Read these off the matrix that follows. Rows and columns are numbered from 1.
1) Give the entry directly below 1.604.
2) Give the bottom-left entry.
3) Give the entry in row 1 and column 3.
4) Give the entry in row 1 and column 1.
5) Give the entry at row 1, column 2.
6) Give the entry directly above 0.596.
7) Give the entry at row 3, column 3.
8) Give the entry just right of 0.275.
0.416	-1.762	-0.153	-0.708
-1.331	1.836	0.415	1.970
1.856	-1.489	-0.142	-1.597
0.596	0.118	-0.869	-0.349
-1.306	-0.816	-1.888	1.603
-1.900	-1.533	2.088	1.063
0.554	1.525	-1.473	0.204
-0.769	-0.778	-0.363	1.981
-0.258	-1.570	1.656	1.604
-0.660	0.275	-1.499	1.145
1) 1.145
2) -0.660
3) -0.153
4) 0.416
5) -1.762
6) 1.856
7) -0.142
8) -1.499

a =
[[  90.7 -203.5   84.3  139.0  215.1   87.2   80.6  -50.1  198.6  -67.2]
 [ 239.2  -46.3  174.4   35.0   66.2   -6.7  188.9  -46.3  195.4 -145.1]
 [  57.6   62.1   64.9   53.1   60.1   62.0   74.3   55.6   65.7   66.1]
 [  58.7   55.9   52.5   52.2   56.9   56.3   44.3   61.7   65.0   51.6]
 [  62.3  132.4   75.2   28.3  -42.9   -6.8  163.1  107.6  -61.9  -74.5]
 [  60.0   49.9   61.7   43.2   57.2   62.7   49.2   56.1   57.1   54.9]
 [  59.9   55.7   66.7   68.6   59.5   54.9   35.3   61.3   46.3   55.5]
 [  52.6   61.9   57.5   55.3   58.1   59.8   43.0   57.3   57.5   51.2]
 [  58.8   70.8   65.0   47.9   72.3   54.5   91.9   52.4   61.0   78.4]
 [  67.9  -43.9   24.5   82.5  102.9   72.2   -1.7   21.7   67.7   30.9]
 [  68.7   57.1   75.5   58.0   70.0   57.5   59.3   51.3   49.5   65.4]
 [  62.7   54.6   62.2   65.4   58.7   56.4   34.0   60.2   51.5   52.8]
 [ 185.8   99.6   64.5   -7.5    6.9   37.6  164.2   46.7   36.4   80.3]
 [  59.8   64.5   56.2   54.6   58.2   59.5   52.5   59.6   62.8   55.4]
 [  58.5   59.8   64.7   55.8   61.7   63.0   74.5   49.2   61.1   64.5]]
Indices start at 1.
Read off the entry at row 1, column 1.
A: 90.7
Read off the entry at row 1, column 2.
A: -203.5
The entry directly below 58.0: 65.4
Read off the bottom entry of the column that holds the largest entry.
A: 58.5
Read off the entry at row 3, column 1.
A: 57.6
Read off the entry at row 3, column 2.
A: 62.1
Read off the top-right entry.
A: -67.2
The bottom-right entry: 64.5
The entry in row 2 and column 1 is 239.2
The entry in row 1 and column 3: 84.3
Read off the entry directly above 55.6.
A: -46.3
The entry directly above 6.9 is 58.7
The entry just right of 59.3: 51.3
The bottom entry of the column that holds the smallest entry is 59.8
The entry at row 2, column 3: 174.4
The entry at row 3, column 3: 64.9
Read off the entry just left of 67.7.
A: 21.7
The entry in row 2 and column 2 -> -46.3
Read off the entry just right of 75.2.
A: 28.3
Read off the entry directly below 55.6.
A: 61.7
The entry just right of 66.7: 68.6
Read off the entry directly above 99.6.
A: 54.6

Questions about the row below.
1) Find the entry just left of -3.13.
2) Find the entry just left of 6.96.
3) Find the entry just right of the smallest entry.
[-0.53 -5.91  6.96  0.31 -3.49 -3.23 -0.34 -1.59 -1.40 -3.13]
1) -1.40
2) -5.91
3) 6.96

data =
[[ -5.176 -11.406  -9.828   1.241  -4.331  -1.570  -6.591  -1.362]
 [  7.467   8.672   5.080 -18.339   9.442 -14.292  11.753 -17.607]
 [  3.702  -1.189  -8.768  -8.915 -12.663   4.646 -17.940 -12.845]
 [ -2.110  -4.023  -3.227  -2.536  -6.456  -3.514  -4.577  -3.338]
 [ -9.742 -14.212  -4.098   7.386   3.098  -9.037   5.977  10.232]
 [ -0.834  -1.254  -5.839  -0.201  -8.182   8.016 -12.990  -3.307]
 [  7.673  -6.986 -13.689   4.871  10.597  16.405   6.833  -2.554]
 [ -6.807   2.516   4.815  -2.862  -5.065  -4.295  -5.137  -0.167]
 [-13.312   9.855  15.802   4.112  -6.927  -5.004  -9.339   5.011]]
The 2nd largest entry: 15.802
What is the top-right entry?
A: -1.362
The bottom-left entry -> -13.312
What is the largest entry in the first row?
A: 1.241
The entry in the bottom-right corner: 5.011
What is the entry directly below -4.577?
A: 5.977
The entry directly above the largest entry is 8.016
What is the entry directly below -5.839?
A: -13.689
What is the 1st entry, reading row by row?
A: -5.176
The entry just left of the smallest entry: 5.080
What is the entry directly above 8.016?
A: -9.037
What is the last entry in the row that holds the largest entry?
A: -2.554
What is the fifth entry from the end, reading row by row?
A: 4.112
What is the entry just right of -5.137?
A: -0.167
The entry just right of -3.514: -4.577
The entry directly below 7.467: 3.702
What is the first entry of the smallest entry's row?
A: 7.467
What is the third largest entry?
A: 11.753
What is the largest entry in the last column?
A: 10.232
What is the entry directly below 4.646?
A: -3.514
What is the entry just left of -5.065?
A: -2.862
What is the second entry from the end, reading row by row?
A: -9.339
What is the entry directly above -6.807?
A: 7.673
The third entry on the main diagonal: -8.768
What is the smallest entry?
A: -18.339
The entry directly below -9.742 is -0.834
What is the third entry from the end, reading row by row?
A: -5.004
The entry directly below the largest entry -> -4.295
The entry just right of -6.807: 2.516
The fifth entry in reading order: -4.331

Questions about the row below.
1) Read off the entry just left of -2.42.
2) Read off the median entry.
[ 5.32 -2.42  4.42 -4.45  5.67]
1) 5.32
2) 4.42

Read these off the row that follows.
1) The 4th entry?
2) The 2nd entry from the left?
3) The first entry from the left?
4) The entry just right of the centre entry?
5) The second entry from the right?
6) The 3rd entry?
7) The last entry?
8) The second largest entry?
[ 0.14 -0.13  0.60  1.23  0.99 -7.10 -0.69  0.14  0.42 -0.34  0.38 -0.26
 -0.14]
1) 1.23
2) -0.13
3) 0.14
4) 0.14
5) -0.26
6) 0.60
7) -0.14
8) 0.99

[-0.91 -0.07  0.02 -7.71 -0.49 -0.09 -0.13 -0.78  0.81 -0.07 -0.02 -5.86
 -0.17 -0.01]
Report the entry just right of 0.02.
-7.71
The entry just left of 0.02 -> -0.07
Report the entry just left of 0.81.
-0.78
The entry just left of the smallest entry: 0.02

Read these off the matrix that follows.
1) Read off the first entry on the main diagonal.
2) Read off the largest entry in the last column.
3) Read off the top-right entry.
4) Read off the entry in the bottom-left corner.
5) Read off the entry directly above 105.78.
6) Read off the fifth entry in reading order.
7) Read off the fifth-last entry, reading row by row.
8) Read off the fourth-last entry, reading row by row.
array([[ -72.47,  -97.37,   -4.27, -146.02,  -30.13,  -96.98],
       [  35.96,   85.13,  105.78, -218.40,   92.43,  172.31]])
1) -72.47
2) 172.31
3) -96.98
4) 35.96
5) -4.27
6) -30.13
7) 85.13
8) 105.78
